Below are the code and all the weights of a small trained network. Each question names an input and a target symbol and asks about switching units off, where a switched-off unit gives its printed mean instead of its output.

import numpy as np


def w(rows, s, z=0):
    codes = np.array(rows[::2]) - 128.0
    scale = np.full(codes.shape[1], s)
    scale[-1] = z or s
    return codes * scale


def norm(h):
    return h / np.sqrt((h * h).mean(-1, keepdims=True) + 1e-5)


def f(y):
    return y / 2 * (1 + np.tanh(0.7978845608 * (y + 0.044715 * y**3)))


def softmax(a):
    e = np.exp(a - a.max(-1, keepdims=True))
    return e / e.sum(-1, keepdims=True)


def log_softmax(a):
    a = a - a.max(-1, keepdims=True)
    return a - np.log(np.exp(a).sum(-1, keepdims=True))


def net(x, mask):
    ids = ['ΛΦΨΩαβγδζηθξτ'.index(c) for c in x.split()]
    T = len(ids)
    res = E[ids] + P[:T]
    r = norm(res)
    for j in range(3):
        rows = slice(4 * j, 4 * j + 4)
        q, k, v = (r @ M[0][rows].T for M in (Q, K, V))
        z = softmax(np.where(np.tri(T) > 0, q @ k.T / 4**0.5, -1e9)) @ v
        o = O[0][rows]
        res = res + np.where(mask[j], z, o[:, -1]) @ o[:, :-1]
    y = f(norm(res) @ A[0][:, :-1].T + A[0][:, -1])
    res = res + np.where(mask[3:19], y, B[0][:, -1]) @ B[0][:, :-1]
    return log_softmax(norm(res)[-1] @ U[:, :-1].T + U[:, -1])


Q, K, V, O, A, B = {}, {}, {}, {}, {}, {}
E = w([
[183,116,117],'Λ',
[158,161,125],'Φ',
[127,111,111],'Ψ',
[100,129,148],'Ω',
[152,100,149],'α',
[152,172,126],'β',
[125,103,120],'γ',
[101,124,146],'δ',
[95,148,143],'ζ',
[114,172,254],'η',
[112,177,137],'θ',
[168,74,108],'ξ',
[148,148,130],'τ',
],0.035)
P = w([
[131,251,7],'0',
[81,219,38],'1',
[57,211,49],'2',
[41,187,63],'3',
[13,193,78],'4',
[24,201,67],'5',
],0.0035)
Q[0] = w([
[98,208,184],'head 1',
[148,130,226],'head 1',
[145,157,92],'head 1',
[85,114,210],'head 1',
[135,111,115],'head 2',
[200,131,159],'head 2',
[170,123,145],'head 2',
[164,144,95],'head 2',
[218,134,248],'head 3',
[130,59,153],'head 3',
[134,107,156],'head 3',
[78,163,115],'head 3',
],0.015)
K[0] = w([
[175,98,250],'head 1',
[143,47,201],'head 1',
[57,140,55],'head 1',
[104,115,211],'head 1',
[137,149,102],'head 2',
[207,102,176],'head 2',
[216,67,137],'head 2',
[175,112,89],'head 2',
[150,194,165],'head 3',
[116,185,103],'head 3',
[165,129,189],'head 3',
[51,66,127],'head 3',
],0.015)
V[0] = w([
[84,91,115],'head 1',
[124,157,56],'head 1',
[95,160,121],'head 1',
[117,169,145],'head 1',
[109,137,145],'head 2',
[97,117,80],'head 2',
[116,128,119],'head 2',
[89,157,133],'head 2',
[130,91,6],'head 3',
[100,112,124],'head 3',
[101,147,123],'head 3',
[103,126,44],'head 3',
],0.021)
O[0] = w([
[125,134,62,60],'head 1',
[2,102,120,110],'head 1',
[105,121,159,214],'head 1',
[104,151,180,248],'head 1',
[168,142,172,184],'head 2',
[80,87,112,117],'head 2',
[131,117,133,139],'head 2',
[103,72,169,252],'head 2',
[115,205,22,131],'head 3',
[82,172,95,152],'head 3',
[97,113,118,202],'head 3',
[90,186,97,207],'head 3',
],0.0087,0.0037)
A[0] = w([
[155,114,189,56],'neuron 1',
[108,139,127,75],'neuron 2',
[187,188,101,246],'neuron 3',
[33,111,151,180],'neuron 4',
[54,254,178,138],'neuron 5',
[223,233,145,253],'neuron 6',
[186,40,221,224],'neuron 7',
[82,86,140,129],'neuron 8',
[103,187,21,83],'neuron 9',
[102,230,96,144],'neuron 10',
[86,121,109,103],'neuron 11',
[35,96,70,176],'neuron 12',
[227,151,148,134],'neuron 13',
[127,82,77,246],'neuron 14',
[122,171,134,60],'neuron 15',
[128,56,129,248],'neuron 16',
],0.012,0.0039)
B[0] = w([
[151,125,97,157],'neuron 1',
[148,133,147,124],'neuron 2',
[215,86,54,185],'neuron 3',
[217,75,56,202],'neuron 4',
[176,186,48,249],'neuron 5',
[172,63,88,220],'neuron 6',
[177,197,35,254],'neuron 7',
[158,71,78,146],'neuron 8',
[179,175,74,196],'neuron 9',
[184,225,169,197],'neuron 10',
[150,102,129,134],'neuron 11',
[209,113,96,180],'neuron 12',
[98,8,123,171],'neuron 13',
[136,218,23,147],'neuron 14',
[134,125,173,129],'neuron 15',
[148,210,1,162],'neuron 16',
],0.0057,0.0087)
U = w([
[246,73,120,45],'Λ',
[36,202,219,175],'Φ',
[83,38,151,254],'Ψ',
[134,109,107,48],'Ω',
[28,170,50,148],'α',
[116,115,67,140],'β',
[43,111,158,211],'γ',
[132,168,144,82],'δ',
[95,152,133,124],'ζ',
[142,179,193,89],'η',
[150,165,153,58],'θ',
[173,136,237,225],'ξ',
[93,70,109,117],'τ',
],0.013,0.0045)

Each question gives the input, a string of symbols that net reads in full, and the target symbol t.
The units are the heads (4 rows each of Q, K, V and O) and the neurons (one row each of A and B). Each row of codes is followed by its name. A weight is (code - 128) times the scale printed after its matrix; where a second scale follows, it is the last column's (O, A, B and U).
mask holds one flag per unit, heads first, then neurons. A switched-off unit (its flag False) gives its mean, the last column of its rows in O or B, instead of its output. The means were averaged over made-up inputs and are rounded, as every weight is.
A unit's drop is (log p(t) with every unit on - log p(t) with that unit switched off) / (log p(t) with every unit on - log p(t) with every unit switched off).
The circuit of an input: a set's keep is (log p(t) with only the set's units on - log p(t) with every unit switched off) / (log p(t) with every unit on - log p(t) with every unit switched off). Starting from the 12 units with the biggest drops (on a tie, the unit counted first), units are removed one at a time, each time the one whose removal leaves the highest keep (on an exact tie, the one counted first), for as long as the keep stays at least 0.8.
units of the circuit, in order: the units of the circuit, biggest drop first
most important unit: the unit with the biggest drop
top k neurons: the k neurons with the biggest drops, biggest first
heads that matter: for each layer, one digit per head in row order, 1 if its drop is at least 0.15 and else 0, layers parted by /
drop of u: that unit's drop, to one decimal
input ζ Φ Ω Ψ, target α: units of the circuit, in order => [head 3]
input τ α ζ δ, target Λ: heads that matter => 101
input θ η η θ θ β, target ξ: heads that matter => 001
input Ω α θ α Ω, target Λ: heads that matter => 100
input α θ θ β, target Λ: units of the circuit, in order => [head 3; neuron 13]
input β θ Ω η η ζ, target ξ: heads that matter => 101
input η α θ θ τ θ, target Λ: heads that matter => 100
input η Ω Ω θ β, target ξ: units of the circuit, in order => [head 3; head 1]
input θ Ψ Φ, target α: heads that matter => 101
input θ α Φ, target Λ: heads that matter => 011
input Ω β Ω, target Ψ: top 2 neurons => [neuron 4; neuron 10]
input ξ τ α ζ, target Λ: drop of head 1 => 0.7
input δ δ Φ Ω α Φ, target Λ: drop of head 3 => 0.8
input η α θ β, target Λ: most important unit => head 3
input β Ω γ, target α: drop of head 3 => 0.8
input δ α τ α Φ ζ, target Λ: drop of neuron 10 => 0.0
